Below are the code and all the weights of a small trained network. Each question names an input and a target symbol and asks about switching units off, where a switched-off unit gives its printed mean instead of its output.

import numpy as np


def w(rows, s, z=0):
    codes = np.array(rows[::2]) - 128.0
    scale = np.full(codes.shape[1], s)
    scale[-1] = z or s
    return codes * scale


def f(y):
    return np.maximum(y, 0)


def softmax(a):
    e = np.exp(a - a.max(-1, keepdims=True))
    return e / e.sum(-1, keepdims=True)


def log_softmax(a):
    a = a - a.max(-1, keepdims=True)
    return a - np.log(np.exp(a).sum(-1, keepdims=True))


def net(x, mask):
    ids = ['ΘΠΦζημτ'.index(c) for c in x.split()]
    T = len(ids)
    res = E[ids] + P[:T]
    u = 0
    for l in range(2):
        r = res
        for j in range(2):
            rows = slice(3 * j, 3 * j + 3)
            q, k, v = (r @ M[l][rows].T for M in (Q, K, V))
            z = softmax(np.where(np.tri(T) > 0, q @ k.T / 3**0.5, -1e9)) @ v
            o = O[l][rows]
            res = res + np.where(mask[u + j], z, o[:, -1]) @ o[:, :-1]
        u += 2
        y = f(res @ A[l][:, :-1].T + A[l][:, -1])
        res = res + np.where(mask[u : u + 12], y, B[l][:, -1]) @ B[l][:, :-1]
        u += 12
    return log_softmax(res[-1] @ U[:, :-1].T + U[:, -1])


Q, K, V, O, A, B = {}, {}, {}, {}, {}, {}
E = w([
[111,178,129],'Θ',
[145,171,111],'Π',
[113,130,111],'Φ',
[107,126,112],'ζ',
[75,98,106],'η',
[200,253,89],'μ',
[70,53,171],'τ',
],0.014)
P = w([
[118,215,250],'0',
[169,126,152],'1',
[202,110,26],'2',
[163,126,155],'3',
[140,179,84],'4',
[164,117,152],'5',
[119,176,66],'6',
[167,112,152],'7',
[100,178,50],'8',
[170,104,150],'9',
[73,181,31],'10',
[174,96,147],'11',
[62,175,31],'12',
],0.018)
Q[0] = w([
[182,169,122],'L0H0',
[173,109,5],'L0H0',
[148,66,200],'L0H0',
[153,105,113],'L0H1',
[106,71,120],'L0H1',
[109,103,106],'L0H1',
],0.017)
K[0] = w([
[228,157,121],'L0H0',
[150,43,196],'L0H0',
[4,123,59],'L0H0',
[135,173,149],'L0H1',
[138,95,102],'L0H1',
[51,141,182],'L0H1',
],0.012)
V[0] = w([
[136,97,196],'L0H0',
[151,88,101],'L0H0',
[132,67,178],'L0H0',
[159,215,3],'L0H1',
[118,56,56],'L0H1',
[192,133,154],'L0H1',
],0.0077)
O[0] = w([
[203,25,136,183],'L0H0',
[154,108,6,79],'L0H0',
[56,2,98,151],'L0H0',
[126,56,135,71],'L0H1',
[170,95,195,3],'L0H1',
[114,119,44,148],'L0H1',
],0.0048,0.0033)
A[0] = w([
[168,5,169,114],'L0N0',
[100,81,140,38],'L0N1',
[57,171,103,3],'L0N2',
[160,128,96,118],'L0N3',
[44,182,205,167],'L0N4',
[191,138,76,133],'L0N5',
[52,160,127,137],'L0N6',
[127,153,189,139],'L0N7',
[118,93,186,90],'L0N8',
[91,103,125,64],'L0N9',
[198,118,183,82],'L0N10',
[94,73,141,26],'L0N11',
],0.014,0.006)
B[0] = w([
[216,88,123,206],'L0N0',
[168,151,175,141],'L0N1',
[92,119,190,192],'L0N2',
[120,170,163,173],'L0N3',
[168,142,53,254],'L0N4',
[122,207,136,220],'L0N5',
[180,145,81,238],'L0N6',
[115,96,102,198],'L0N7',
[145,178,139,172],'L0N8',
[148,118,166,151],'L0N9',
[5,175,116,164],'L0N10',
[192,136,186,145],'L0N11',
],0.011,0.0054)
Q[1] = w([
[103,243,186],'L1H0',
[193,142,84],'L1H0',
[159,113,146],'L1H0',
[163,171,41],'L1H1',
[125,70,87],'L1H1',
[61,116,7],'L1H1',
],0.014)
K[1] = w([
[112,160,191],'L1H0',
[45,60,140],'L1H0',
[70,113,98],'L1H0',
[67,166,188],'L1H1',
[153,67,169],'L1H1',
[12,60,217],'L1H1',
],0.012)
V[1] = w([
[35,238,140],'L1H0',
[206,178,234],'L1H0',
[111,110,2],'L1H0',
[48,160,145],'L1H1',
[21,127,239],'L1H1',
[194,142,232],'L1H1',
],0.006)
O[1] = w([
[105,205,156,138],'L1H0',
[218,192,164,131],'L1H0',
[56,124,62,174],'L1H0',
[253,50,34,108],'L1H1',
[82,213,109,9],'L1H1',
[45,86,90,100],'L1H1',
],0.0063,0.011)
A[1] = w([
[137,144,153,129],'L1N0',
[117,124,134,101],'L1N1',
[111,26,165,186],'L1N2',
[117,212,63,54],'L1N3',
[74,104,11,66],'L1N4',
[81,43,185,90],'L1N5',
[197,132,118,56],'L1N6',
[124,145,65,44],'L1N7',
[129,117,82,160],'L1N8',
[93,110,82,157],'L1N9',
[109,169,175,1],'L1N10',
[207,30,129,25],'L1N11',
],0.012,0.0099)
B[1] = w([
[158,95,103,147],'L1N0',
[126,161,57,128],'L1N1',
[54,109,190,246],'L1N2',
[96,50,117,255],'L1N3',
[163,149,193,219],'L1N4',
[185,200,90,158],'L1N5',
[43,108,135,164],'L1N6',
[191,77,208,166],'L1N7',
[122,153,95,214],'L1N8',
[80,145,90,200],'L1N9',
[26,150,130,137],'L1N10',
[99,254,103,208],'L1N11',
],0.0099,0.008)
U = w([
[174,156,32,254],'Θ',
[191,166,147,107],'Π',
[146,111,174,176],'Φ',
[132,107,179,177],'ζ',
[2,67,115,142],'η',
[67,185,30,17],'μ',
[124,193,170,46],'τ',
],0.013,0.0045)

Each question gives the input, a string of symbols that net reads in full, and the target symbol t.
The units are the heads (3 rows each of Q, K, V and O) and the neurons (one row each of A and B). Each row of codes is followed by its name. A weight is (code - 128) times the scale printed after its matrix; where a second scale follows, it is the last column's (O, A, B and U).
mask holds one flag per unit, layer by layer, with each layer's heads first. A switched-off unit (its flag False) gives its mean, the last column of its rows in O or B, instead of its output. The means were averaged over made-up inputs and are rounded, as every weight is.
A unit's drop is (log p(t) with every unit on - log p(t) with that unit switched off) / (log p(t) with every unit on - log p(t) with every unit switched off).
The circuit of an input: a set's keep is (log p(t) with only the set's units on - log p(t) with every unit switched off) / (log p(t) with every unit on - log p(t) with every unit switched off). Starting from the 12 units with the biggest drops (on a tie, the unit counted first), units are removed one at a time, each time the one whose removal leaves the highest keep (on an exact tie, the one counted first), for as long as the keep stays at least 0.8.
circuit, biggest first: the units of the circuit, biggest drop first
most important unit: the unit with the biggest drop
k most important neurons: the k neurons with the biggest drops, biggest first
k most important neurons of layer l: the k neurons of layer l with the biggest drops, biggest first
heads that matter: for each layer, one digit per head in row order, 1 if its drop is at least 0.15 and else 0, layers parted by /
input Θ τ Φ τ τ η τ ζ Θ ζ Θ, target η: 3 most important neurons of layer 1 : L1N3, L1N11, L1N5
input Θ Φ τ ζ μ τ τ τ η η τ Φ, target τ: 4 most important neurons : L0N4, L1N11, L0N6, L1N3
input η ζ Π τ Θ τ Θ τ, target Θ: circuit, biggest first : L0H0, L0N4, L1N2
input τ τ τ η τ Φ τ η τ τ η, target η: 4 most important neurons : L0N4, L0N5, L1N11, L0N6
input ζ τ τ τ η τ τ τ τ η, target τ: most important unit : L0H1
input η η τ η Φ τ τ Π τ η Θ, target Θ: heads that matter : 01 / 10
input Φ η μ τ Φ τ η τ ζ μ, target τ: circuit, biggest first : L0N10, L0N5
input ζ ζ τ ζ Φ Π Π ζ η Π Φ Π Φ, target η: 2 most important neurons of layer 0 : L0N2, L0N6
input η Θ η Θ ζ μ τ, target Θ: circuit, biggest first : L1N2, L0N6
input Π ζ τ μ τ τ Π Θ τ τ, target τ: circuit, biggest first : L1N11, L0N0, L1N2
input μ τ η τ Θ ζ τ τ Φ μ, target τ: 4 most important neurons : L0N4, L0N6, L0N5, L0N3
input τ ζ τ τ τ τ τ τ τ Θ Φ, target Θ: 3 most important neurons : L1N2, L0N0, L1N6
input μ η ζ τ, target τ: heads that matter : 01 / 01
input τ Φ τ ζ Φ ζ τ Φ τ τ τ η ζ, target η: 3 most important neurons : L1N11, L0N4, L1N5
input ζ η Π ζ τ μ η ζ η μ Θ ζ ζ, target η: 3 most important neurons of layer 1 : L1N3, L1N11, L1N5
input ζ τ η τ Π τ τ μ, target μ: 3 most important neurons : L0N10, L0N5, L1N10
input ζ Φ η τ Θ τ τ η τ τ τ η, target τ: 2 most important neurons : L1N11, L0N4
input τ η μ Φ η τ η Θ τ Θ Φ μ Φ, target η: heads that matter : 11 / 01
input τ η τ, target μ: 3 most important neurons of layer 0 : L0N0, L0N2, L0N4
input Φ Θ ζ μ, target μ: 2 most important neurons of layer 0 : L0N5, L0N10
